Below are the code and all the weights of a small trained network. Each question names an input and a class and asks about switching units off, where a switched-off unit gives its printed mean instead of its output.

import numpy as np


def w(rows, s, z=0):
    codes = np.array(rows[::2]) - 128.0
    scale = np.full(codes.shape[1], s)
    scale[-1] = z or s
    return codes * scale


def norm(h):
    return h / np.sqrt((h * h).mean(-1, keepdims=True) + 1e-5)


def f(y):
    return y / 2 * (1 + np.tanh(0.7978845608 * (y + 0.044715 * y**3)))


def log_softmax(a):
    a = a - a.max(-1, keepdims=True)
    return a - np.log(np.exp(a).sum(-1, keepdims=True))


def net(x, mask):
    res = np.array(x, float).reshape(1, 8) / 4 @ E
    u = 0
    for l in range(3):
        y = f(norm(res) @ A[l][:, :-1].T + A[l][:, -1])
        res = res + np.where(mask[u : u + 11], y, B[l][:, -1]) @ B[l][:, :-1]
        u += 11
    return log_softmax(norm(res)[-1] @ U[:, :-1].T + U[:, -1])


A, B = {}, {}
E = w([
[128,127,132],'x0',
[126,121,124],'x1',
[130,130,128],'x2',
[235,36,93],'x3',
[154,120,255],'x4',
[130,130,128],'x5',
[125,130,128],'x6',
[184,219,134],'x7',
],0.01)
A[0] = w([
[205,227,93,65],'L0N1',
[34,50,30,109],'L0N2',
[174,151,11,81],'L0N3',
[126,60,203,145],'L0N4',
[47,5,126,22],'L0N5',
[102,128,31,164],'L0N6',
[54,164,130,81],'L0N7',
[230,62,133,100],'L0N8',
[103,157,98,87],'L0N9',
[244,60,96,3],'L0N10',
[77,56,127,86],'L0N11',
],0.013,0.0055)
B[0] = w([
[215,33,211,184],'L0N1',
[169,229,190,254],'L0N2',
[138,244,145,213],'L0N3',
[170,216,219,206],'L0N4',
[239,96,111,197],'L0N5',
[174,201,199,229],'L0N6',
[83,103,104,166],'L0N7',
[2,72,127,219],'L0N8',
[125,108,147,134],'L0N9',
[37,46,98,202],'L0N10',
[235,127,107,166],'L0N11',
],0.0091,0.0063)
A[1] = w([
[55,102,115,2],'L1N1',
[157,165,5,182],'L1N2',
[158,100,106,115],'L1N3',
[128,98,58,144],'L1N4',
[125,142,108,90],'L1N5',
[118,101,159,99],'L1N6',
[128,104,69,132],'L1N7',
[140,95,158,94],'L1N8',
[162,124,134,77],'L1N9',
[64,116,140,73],'L1N10',
[111,114,146,89],'L1N11',
],0.022,0.0078)
B[1] = w([
[233,82,38,151],'L1N1',
[69,254,234,253],'L1N2',
[118,76,102,147],'L1N3',
[48,158,64,154],'L1N4',
[134,137,171,107],'L1N5',
[168,202,137,172],'L1N6',
[38,160,109,139],'L1N7',
[143,198,150,183],'L1N8',
[171,98,119,149],'L1N9',
[190,63,72,179],'L1N10',
[149,134,136,129],'L1N11',
],0.0072,0.0042)
A[2] = w([
[120,178,138,161],'L2N1',
[4,160,126,106],'L2N2',
[117,87,118,57],'L2N3',
[244,81,81,254],'L2N4',
[156,86,149,137],'L2N5',
[132,131,119,8],'L2N6',
[140,114,115,69],'L2N7',
[122,154,152,184],'L2N8',
[119,138,133,82],'L2N9',
[166,215,179,113],'L2N10',
[147,180,60,46],'L2N11',
],0.015,0.0052)
B[2] = w([
[136,65,103,180],'L2N1',
[132,65,97,168],'L2N2',
[115,136,109,125],'L2N3',
[127,106,2,188],'L2N4',
[113,219,85,146],'L2N5',
[101,186,223,114],'L2N6',
[136,202,124,118],'L2N7',
[140,97,54,179],'L2N8',
[135,108,139,124],'L2N9',
[155,72,76,252],'L2N10',
[148,156,246,126],'L2N11',
],0.0088,0.012)
U = w([
[17,110,157,211],'0',
[209,132,134,1],'1',
[140,211,250,193],'2',
[154,128,137,134],'3',
[153,137,141,77],'4',
],0.016,0.0036)

Each question gives the input, the list of numbers given to net, and the class t.
The units are the neurons (one row each of A and B). Each row of codes is followed by its name. A weight is (code - 128) times the scale printed after its matrix; where a second scale follows, it is the last column's (A, B and U).
mask holds one flag per neuron, layer by layer. A switched-off neuron (its flag False) gives its mean, the last column of its row in B, instead of its output. The means were averaged over made-up inputs and are rounded, as every weight is.
A unit's drop is (log p(t) with every unit on - log p(t) with that unit switched off) / (log p(t) with every unit on - log p(t) with every unit switched off).
The circuit of an input: a set's keep is (log p(t) with only the set's units on - log p(t) with every unit switched off) / (log p(t) with every unit on - log p(t) with every unit switched off). Starting from the 12 units with the biggest drops (on a tie, the unit counted first), units are removed one at a time, each time the one whose removal leaves the highest keep (on an exact tie, the one counted first), for as long as the keep stays at least 0.8.
units of the circuit, in order: the units of the circuit, biggest drop first
unit that matters most: the unit with the biggest drop
top k neurons: the k neurons with the biggest drops, biggest first
top k neurons in layer l: the k neurons of layer l with the biggest drops, biggest first
drop when u is switched off: that unit's drop, to one decimal
input [6,8,3,4,-6,0,3,0], class 2: units of the circuit, in order	(L1N2)
input [0,1,-2,-8,8,2,8,2], class 0: top 2 neurons	(L0N2, L0N6)
input [-7,-2,-2,-5,6,-3,7,6], class 3: top 2 neurons in layer 1	(L1N2, L1N8)
input [6,-5,-1,4,6,-4,5,-1], class 2: top 3 neurons	(L0N4, L2N4, L2N10)
input [-5,1,-8,-5,3,-4,5,5], class 4: units of the circuit, in order	(L1N2, L2N10)
input [-2,-3,1,5,2,6,2,2], class 0: units of the circuit, in order	(L0N10, L0N8)
input [1,4,-4,5,8,-1,5,-5], class 2: top 3 neurons in layer 0	(L0N4, L0N8, L0N1)
input [7,4,-5,-5,5,-2,0,-3], class 3: top 3 neurons in layer 1	(L1N2, L1N10, L1N6)
input [2,2,1,6,-3,0,-1,-4], class 0: top 2 neurons	(L0N10, L0N8)
input [-4,8,-4,6,4,7,-3,-5], class 0: top 3 neurons	(L0N8, L0N10, L0N6)
input [0,8,4,-5,6,-2,-2,8], class 1: top 2 neurons	(L2N10, L1N2)
input [-4,6,2,7,-8,8,-8,0], class 2: top 3 neurons in layer 0	(L0N3, L0N6, L0N2)
input [1,-5,1,-1,-8,3,-5,5], class 2: top 3 neurons	(L0N3, L1N2, L2N4)
input [-5,2,7,7,7,2,-7,1], class 0: unit that matters most	L0N8
input [2,-3,3,-4,-5,6,-8,-1], class 2: top 4 neurons in layer 0	(L0N2, L0N8, L0N6, L0N10)
input [-5,4,5,-5,-7,-2,-4,3], class 2: top 2 neurons	(L2N4, L0N8)
input [2,-5,2,1,-4,5,5,2], class 2: top 2 neurons in layer 0	(L0N3, L0N6)
input [7,-6,4,-8,8,0,2,3], class 0: top 2 neurons in layer 0	(L0N2, L0N6)
input [-7,5,-5,-1,-7,-8,-5,-1], class 2: drop when L2N8 is switched off	0.0
input [-8,6,-6,2,-6,-6,0,-8], class 1: drop when L0N5 is switched off	0.1
input [-5,3,-7,3,-8,6,0,-1], class 2: unit that matters most	L1N2
input [-1,-2,-7,-7,7,1,-7,-3], class 0: drop when L0N1 is switched off	0.3
input [-8,-5,7,-6,4,-2,4,6], class 3: drop when L0N4 is switched off	0.2
input [-1,-1,-8,-3,4,-2,-2,0], class 4: top 2 neurons in layer 0	(L0N8, L0N10)
